Each row has a name. Each piece below is followed by the name of the row it came from, unless a question asks for something else. Each question is about the rows just above it.

M: [139 136 107  63 141 150  93  97 152]
P: [150 136  93 141  63 107 153  97 139]
Y: [163 164  96 188 148  90 110  93 135]
Put [150  63 107  97 152 136 139  93 141] back in order: which row is it?	M
[139  97 153 107  63 141  93 136 150] is which row reordered?	P

L: [155 137 158 111 141 149]
R: [155 141 158  81 110  86]
C: [136 155 149 141 111 158]
E: [137 135 140 191 155 109]
G: [108  83 162 125 157 165]
F: [155 141 158 112 136 149]
D: [170 107 150 160 165 105]
X: [139 110 160  97  82 170]
Which row holds these entries in another order? [111 136 141 149 155 158]	C
Which row holds these entries in another order? [155 141 136 158 149 111]	C
Which row holds these entries in another order? [149 141 111 158 136 155]	C
Put [191 140 109 155 135 137] back in order: which row is it?	E
[136 141 112 158 155 149] is which row reordered?	F
Which row holds these entries in another order? [158 136 155 149 141 111]	C
[158 111 141 149 155 136] is which row reordered?	C

sudi: [174 135 132  93 150 128 151 139 126 117  99 107 135 129  90 147 147 137]
Lesu: [117 128 129 132 151 135  92 152 147 147 107 135 174 139 137  99 126  90]
mav: [ 90 139 137 151 129 128 147 132 135 107  92 126 117 147  99 174 135 151]
[ 90  92  99 107 117 126 128 129 132 135 135 137 139 147 147 151 151 174] is which row reordered?	mav
Which row holds these entries in another order? [137 128 117 107  92  90 151 139 132 147 174  99 135 147 126 129 152 135]	Lesu
[ 90 126  99 137 139 174 135 107 147 147 152  92 135 151 132 129 128 117] is which row reordered?	Lesu
[139 147 151 128 107 174 117  99 135 126 135  90  92 129 137 132 151 147] is which row reordered?	mav

tusi: [153 116 131 151 194 123 159 165]
Rafe: [165 194 116 151 159 164 109 199]
Lepeb: [165 194 116 151 159 154 131 123]
Which row holds these entries in another order? [199 109 164 159 151 116 194 165]	Rafe
[123 165 194 116 151 159 154 131] is which row reordered?	Lepeb
Which row holds these entries in another order? [165 159 123 194 151 131 116 153]	tusi

penum: [ 83 109  76 170 175  81 170 181 173 180  74 170 163  66 180 167 176 173
 177 169 179]
vizod: [159 158 160 171 158 143 159 160 170 159 165 159 157 174 160 157 158 166
 156 158 160]
Sas: [165 143 170 160 158 167 158 160 158 159 171 157 156 174 160 157 159 159
 160 159 158]
dogod: [177 153 189 110 103 177 111  97 105  95 188 187 116 204 199 113  99 107
 102 111  98]
rom: [ 85 107  78 126 128  81 127 134 126 132  75 125 123  67 132 124 128 128
 131 124 131]
Sebef: [ 83 109  76 170 175  81 170 181 173 180  74 170 163 204  95 113  99 107
 102 111  98]
Which row holds these entries in another order? [160 157 158 158 165 156 157 167 174 159 160 159 143 171 159 170 158 160
 160 158 159]	Sas
Put [175 109 111 163 170 102  98 170  81 180 107  99  95  83 181 113  74 204
 173 170  76] back in order: which row is it?	Sebef
Which row holds these entries in another order? [158 159 160 159 159 157 160 174 156 157 171 159 158 160 158 167 158 160
 170 143 165]	Sas

bola: [127 140 137 101 135 153 116 148 122]
mub: [146 135 116 127 101 153 122 140 137]
Tib: [135 122 153 148 102 137 116 127 140]
Which row holds these entries in another order? [122 148 116 153 135 101 137 140 127]	bola
Which row holds these entries in another order? [153 148 127 137 135 122 116 140 102]	Tib
Put [116 135 140 102 122 137 127 148 153] back in order: which row is it?	Tib
Put [101 116 122 127 135 137 140 148 153] back in order: which row is it?	bola

lebu: [167 110 133 121 175 155]
gakol: [114  88 180 121 173 150]
sogof: [173 129  60 136 131 134]
Mazu: [180  88 173 150 121 114]
sal: [121 114 173 149 180  88]
Gava: [ 61 147 105 134 107 102]
zekol: [147 109 125  99  58 121]
Which row holds these entries in another order? [ 58  99 109 121 125 147]	zekol
Which row holds these entries in another order? [ 88 180 149 173 114 121]	sal
Which row holds these entries in another order? [155 167 110 133 121 175]	lebu
[114 149 180  88 121 173] is which row reordered?	sal
Put [134 173 129  60 136 131] back in order: which row is it?	sogof

noro: [144  92 136  58 105 127 133 100 114 147 131 128  96 135 135 105 122 132
 139 103 156 103 140 111 108 104 135 142 123 114 136 127 104 117 150 123
 141 113 100  91 126 107 159 142  91 118 144 153  96]
zogod: [120 146 116 130  98 115 129 124 139 122 109 117 123 120 163 143 126 111
 142 136 154 112 113 127 154 148 141 107 141 139 161 126 136 136  97 110
 119  89 109 118 130 150 118 118 117 135 151  87 154]
paba: [124  98 120 139  89 119 118 107 116 142 150 139 113 137 126 110 154 143
 109 141 141 135 154 136 154 117 148 146 129 113 130 111 151 130 109  97
 136 120 118 163  86 123 118 115 123 117 127 161 126]
Zag: [135 136 135 141 100 105  96 114 136 133 147 150 126 123 108  91 100 103
 122  92 142 127 140 118 103 107 144 142 117 153 127 111 113 130 159  91
 128  58 144  96 132 139 156 104 105 135 114 104 123]
rira: [161 130 118 110 163 119  97 141 139 150 118 116 136 111 139 124 123 142
 107 109 120  98 151 126 136 130  87 127 135 126 154 141 109 143 117 154
 118  89 115 113 129 120 123 113 117 148 154 136 146]
vikud: [119 118 129 130 146 126 141 139  87 124 110 109 111 154 163 135 117 113
 118 161 120 154 120 136 148 123 117 150 115  97 130 139  98 141 127 107
 109 112 151 142 136 143 123 126 136 154  89 118 116]
bim: [115 134 118 142 166 142 116 141 109 106 120 129 137 158 135 160 167 128
 132 151 143 112 144 120  98 133 157 126 119 103  98 120 116 128 129 147
 141 106 151 148 129 139  72 155 146 140  94 158 143]
Put [109 112 151 142 136 143 123 126 136 154  89 118 116 119 118 129 130 146
 126 141 139  87 124 110 109 111 154 163 135 117 113 118 161 120 154 120
 136 148 123 117 150 115  97 130 139  98 141 127 107] back in order: which row is it?	vikud
Put [146 136 154 148 117 113 123 120 129 113 115  89 118 154 117 143 109 141
 154 126 135 127  87 130 136 126 151  98 120 109 107 142 123 124 139 111
 136 116 118 150 139 141  97 119 163 110 118 130 161] back in order: which row is it?	rira
[136 144 123 133 159 135 114 113 107 105  96 105 122 132 111 136 142 127
 117  58  91 100 141 126 108 104 153  91 103 127 156 104 139 140  96 135
 142 100  92 150 135 144 118 114 103 128 130 147 123] is which row reordered?	Zag
Which row holds these entries in another order? [130 141 110 115 154 126 136 143 119 120  89 139  97 136 118 163 113 117
 127 130  87 135 117  98 139 123 112 107 116 120 142 118 118 126 161 123
 154 136 154 141 148 129 109 151 124 146 109 111 150]	vikud
[120 118 109  98 117 130 117 139  97 154 129 136 163 137 154  89 119 115
 118 139 126 118 113 107 151 126 154 161 124 111 127 146 136 150 109 141
 141 123 148 110 143 130 142 116  86 123 135 120 113] is which row reordered?	paba
Put [ 58  91  91  92  96  96 100 100 103 103 104 104 105 105 107 108 111 113
 114 114 117 118 122 123 123 126 127 127 128 131 132 133 135 135 135 136
 136 139 140 141 142 142 144 144 147 150 153 156 159] back in order: which row is it?	noro
Put [140 142 141 147 159 126 144 105 135 128 118 139 133 104 100 103 108 123
 135  91 150  96 156 132  96 114 130 113  91 135 105 107  92 103 127 114
 100 136 136 122 153 117 127 111 104 144 123 142  58] back in order: which row is it?	Zag

peb: [144  93  89 130  53 122 103 112 125 135 115 121 147  99 130 110 153 120
 121  95 129 129 123  92 163 108 103 114 141 119 143 141 128  94 156  92
 153 131 167]
Finip: [122 144 103 141 163 130 115 112 144 131 153 141 130 114 119  92 153 121
 126  53 123 108  89 167 121 129 120 147 110 128 129  94 135 103  99 156
  93  92  95]
lave: [115 120  92 130  93 110 130 112 135 144 141 156  89 129 119  99 121  53
 147 126 103  94 163 114 108 129 141 153 128  95 122 143 121 153 103 131
  92 123 167]
Put [ 53  89  92  92  93  94  95  99 103 103 108 110 112 114 115 119 120 121
 121 122 123 125 128 129 129 130 130 131 135 141 141 143 144 147 153 153
 156 163 167] back in order: which row is it?	peb
[167 131 153  92 156  94 128 141 143 119 141 114 103 108 163  92 123 129
 129  95 121 120 153 110 130  99 147 121 115 135 125 112 103 122  53 130
  89  93 144] is which row reordered?	peb
Which row holds these entries in another order? [119 130 135 108 121 120 129  92 114  94 121 167 112 115 153 131 129 130
 103  92  99 147 141 144  95 110 123  53 156 141 163 122 153 103  89 128
  93 144 126]	Finip
Which row holds these entries in another order? [ 99 156  93  92  95 122 144 103 141 163 130 115 112 144 131 153 141 130
 114 119  92 153 121 126  53 123 108  89 167 121 129 120 147 110 128 129
  94 135 103]	Finip
Put [141 130  95 130 156  89  92 129 119 153 135 163  99 141 121 114 144 108
 153 129 167  93  53  94 128 120 123 147 131 121 122 110 103 143 126 115
 103 112  92] back in order: which row is it?	lave
[167 123  92 131 103 153 121 143 122  95 128 153 141 129 108 114 163  94
 103 126 147  53 121  99 119 129  89 156 141 144 135 112 130 110  93 130
  92 120 115] is which row reordered?	lave
Which row holds these entries in another order? [167 115 120  92 130  93 110 130 112 135 144 141 156  89 129 119  99 121
  53 147 126 103  94 163 114 108 129 141 153 128  95 122 143 121 153 103
 131  92 123]	lave

gabop: [129 139 158 165 135 127 126 132 126 147  99 150 147]
doruk: [141 122 133 121 131 125 151 125 129 126 129 141 138]
fem: [141 129 129 138 122 125 121 126 131 151 132 141 125]
[138 141 129 126 129 125 151 125 131 121 133 122 141] is which row reordered?	doruk
Put [125 141 129 129 138 122 125 121 126 131 151 132 141] back in order: which row is it?	fem
Put [165 139 135 147 129 126 158 126 150 127 132  99 147] back in order: which row is it?	gabop

kan: [140 120 130  75 143  87]
Razo: [131 139 153 136 109 117]
Tubed: [123 110 111 123 152 159]
nesos: [133 132  99 118 120 146]
zufik: [131 135 127 130 115  96]
naf: [130 131  96 115 127 134]
lebi: [122 189  82 166 130 158]
[117 131 139 153 136 109] is which row reordered?	Razo
Put [135 127 130 115  96 131] back in order: which row is it?	zufik
[131  96 115 127 134 130] is which row reordered?	naf
[115  96 131 135 127 130] is which row reordered?	zufik
[130 115  96 131 134 127] is which row reordered?	naf
[134 127  96 115 130 131] is which row reordered?	naf

Nede: [154 128 115 141]
sibe: [136 127 119 134]
tazaf: [154 135  84 171]
dezo: [210 158 171  59]
Febog: [156 205  61 171]
sogal: [158 171 209  59]
Lanot: [168 146  81 144]
Denu: [157 136  91 161]
rulo: [115 141 129 154]
sef: [209 158  59 172]
Which row holds these entries in another order? [158 171  59 210]	dezo
Put [115 129 141 154] back in order: which row is it?	rulo
[209 172  59 158] is which row reordered?	sef
Put [ 59 158 171 209] back in order: which row is it?	sogal
Which row holds these entries in another order? [158  59 209 171]	sogal
Which row holds these entries in another order? [115 128 141 154]	Nede

Zozov: [151 138 125 147 133 199 144 134 114 154 100 115 147]
kapaf: [125 114 154 198 133 144 147 134 100 151 147 138 115]
mif: [128 109 125 143 128 136 127 144 145 131  99 138 126]
zasiv: [146 181 123 119 140 116 146 120  79 126 159 116 110]
rela: [145 147 115 154 125 134 151 147 100 133 105 129 115]
Which row holds these entries in another order? [100 114 115 125 133 134 138 144 147 147 151 154 199]	Zozov
Put [114 154 198 133 144 147 134 100 151 147 138 115 125] back in order: which row is it?	kapaf
Which row holds these entries in another order? [147 115 100 154 114 134 144 199 133 147 125 138 151]	Zozov

Zasu: [169 196  74 160  72  87 169 167 171 175  83  75 165 140  63  76 124]
Fira: [165 169 167  87  74  83 169 124 196 140  75  76 175  63 171 161  72]
Fofes: [165  63 170  74  76  87 171 169 167  83 196 124  75  72 160 140 175]
[175 165  63 170  74  76  87 171 169 167  83 196 124  75  72 160 140] is which row reordered?	Fofes
[124  76  63 140 165  75  83 175 171 167 169  87  72 160  74 196 169] is which row reordered?	Zasu
Which row holds these entries in another order? [ 63  72  74  75  76  83  87 124 140 160 165 167 169 170 171 175 196]	Fofes
[169 167 171 175  83  75 165 140  63  76 124 169 196  74 160  72  87] is which row reordered?	Zasu
[160 170  75  72 169  76  83 124  63 165  74 171 175 196 140 167  87] is which row reordered?	Fofes
Put [ 75  76 196  72  83 140 161 167 175  87  63 165  74 169 169 171 124] back in order: which row is it?	Fira
Put [ 63  72  74  75  76  83  87 124 140 161 165 167 169 169 171 175 196] back in order: which row is it?	Fira

Suzo: [131 149 111 133 146 140 102 136 129 150 119 144 129 122 160 108 101 103
 145]
tafid: [180 175  87 140 157 154  97 164 155 180  66 148 137 144 167  90  72  74
 126]
Dolod: [138 129 121 123 139 136 123 140 133 134 113 133 143 133 121 132 127 116
 123]
lufeb: [179 175  87 140 158 155  96 165 154 180  66 149 139 142 167  89  72  74
 126]
pake: [179 155  96  72 142  89 126 180 175 149 140 139  87 165 154 166 158  66
  74]
Punu: [139 160 109 142 141 140 105 136 132 159 114 144 117 123 174  97  91 103
 146]
tuful: [144 137 180  72  74  97 148 175 140 167 164 157  66  87 155  90 180 155
 126]
pama: [132 129 117 123 142 136 116 143 130 134 114 134 146 125 122 129 123 110
 124]
Mip: [163 170 103 147 139 142 109 141 146 169  94 143 116 139 176  90  81  99
 137]
Which row holds these entries in another order? [ 87 154 179 142 158 175 167 126 155  74  72  96 165  66  89 149 140 180
 139]	lufeb
[126  74  72  90 167 144 137 148  66 180 155 164  97 154 157 140  87 175
 180] is which row reordered?	tafid

rak: [123 138 126 130 128 123 101  94 126 129  89 193 123 123 123 125  79 121
 128 130 118 120 141 137 131 128 129 145 136 133 131 138 149 133 116 144]
mag: [119 166 117 135 132 126 110 140 126 129 156 188 134 119 122 129 125 125
 140 124 124 132 137 130 135 128 130 130 125 126 129 178 133 130 109 127]
sov: [113 149 117 133 146  86 122 124 131 130 132 128 139 132 116 126 151 126
 123 109 131 126 127 124  93  84 148 128 125 147 118 129 129 148 121 133]
raso: [ 70 123 133 136 138 122 117 141 127 129 136 117 104  93 110 188 129 136
 114 135 126 124 122 133 117 124 148 142 125 122 125 118 121 129  94 143]
givab: [132 115 121 131 125 130 135  99 128 131 110 145 136 102 144 118 139 132
 132 120 125 113 125 151 126 128 131 146 138 117 129 148 137 118 127  95]
Tuga: [132  93 131 130 124 131 123  84 127 132  86 151 118 121 139 117 109 148
 125 126 123 113 146 148 128 133 126 149 133 126 128 129 147 124 129 116]
Motov: [149 131 129 148 132 151 147 131 126 133 116 122 113 128 132 126 123  93
 146  84 118 121 139 124 126 129 125 148 124 128  86 109 117 133 130 127]
nav: [115 170 115 135 129 128 115 143 126 130 142 201 133 111 128 132 124 140
 141 123 133 130 139 138 130 129 132 133 123 120 127 183 140 127 119 123]
nise: [127 130 133 146 113 126 121  93 133 116 131 118 147 129 123 124 128 123
 129 124 151 139 148 126 126 128 148 131 117  85 109  84 132 125 132 149]
Put [142 201 133 111 128 132 124 140 141 123 133 130 139 138 130 129 132 133
 123 120 127 183 140 127 119 123 115 170 115 135 129 128 115 143 126 130] back in order: which row is it?	nav
[129 132 128 133 127 130 125 128 133 126 132 129 113 146 121 124 151 147
 148  93 126 131 123 139 123 109 117  86 148 131 124 149  84 126 118 116] is which row reordered?	Tuga
[116 129 124 147 129 128 126 133 149 126 133 128 148 146 113 123 126 125
 148 109 117 139 121 118 151  86 132 127  84 123 131 124 130 131  93 132] is which row reordered?	Tuga
Which row holds these entries in another order? [120 141 137 131 128 129 145 136 133 131 138 149 133 116 144 123 138 126
 130 128 123 101  94 126 129  89 193 123 123 123 125  79 121 128 130 118]	rak

ras: [ 89 105  77 168 136 106 193]
Ziruv: [ 97  97  73 168 141 104 178]
lipe: [193  89  77 105 168 106 137]
bepep: [ 97  97  73 168 141 114 176]
mazif: [104  97 141  97  73 167 178]
[105  77 136 106  89 193 168] is which row reordered?	ras
[178 104 141 168  73  97  97] is which row reordered?	Ziruv
Put [137 106 168 105  77  89 193] back in order: which row is it?	lipe
Put [167 104  97 178  73 141  97] back in order: which row is it?	mazif
Put [ 77  89 105 106 136 168 193] back in order: which row is it?	ras

fazi: [138 135 148  78  91 106 101]
volum: [148 101  79 138 106 136  91]
kaz: [170 107 107 183 131  92 154]
Vigul: [107 154 107 184 131 170  92]
Zofim: [159  96 128 164 108  92 135]
Veniz: [148 101  78 136  91 106 138]
Put [ 91 136 106 138  79 101 148] back in order: which row is it?	volum
[ 78  91 101 106 136 138 148] is which row reordered?	Veniz
Which row holds these entries in another order? [154 170 107 107 183 131  92]	kaz
Which row holds these entries in another order? [135  92 108 164 128  96 159]	Zofim
Put [183 131  92 154 170 107 107] back in order: which row is it?	kaz
Which row holds these entries in another order? [131 170  92 107 154 107 184]	Vigul
[ 96  92 159 128 135 108 164] is which row reordered?	Zofim

Fav: [100 158  96 107 154 180  94 123]
fitoz: [ 66 119  67 168  90 153 138  74]
rizaf: [125  70 127  67  89 156  79 161]
panim: [125  66 161  70 156  79 127  89]
muba: [111 164 107 105 144 182  93 133]
fevas: [131  84 127 161 103  85 172 121]
famab: [161  93 163 145 115  85 156 162]
lebag: [ 66 124  70 161  89 156 127  79]
Gobas: [ 92 105  85 177  84 107 168  94]
vem: [107 182  93 111 164 133 145 105]
vam: [105 159 103 109 147 174  98 117]
Which row holds these entries in another order? [ 66  70  79  89 124 127 156 161]	lebag
Which row holds these entries in another order? [161  79 156  89  67 127  70 125]	rizaf
[133  93 182 144 105 107 164 111] is which row reordered?	muba
Put [ 89 125  66 161  70 156  79 127] back in order: which row is it?	panim
Put [ 89 156  79 161 125  70 127  67] back in order: which row is it?	rizaf

sib: [ 97 118 102 120 148]
Zukun: [125 114 119 129 127]
tinuk: [173 114 122 107 128]
Batoz: [109 135 166 131 187]
babub: [127 119 124 129 114]
Supu: [127 158 128 133 115]
mal: [187 131 165 109 135]
[114 119 129 127 125] is which row reordered?	Zukun
Put [166 131 187 109 135] back in order: which row is it?	Batoz
Which row holds these entries in another order? [131 165 187 135 109]	mal
[187 109 135 166 131] is which row reordered?	Batoz

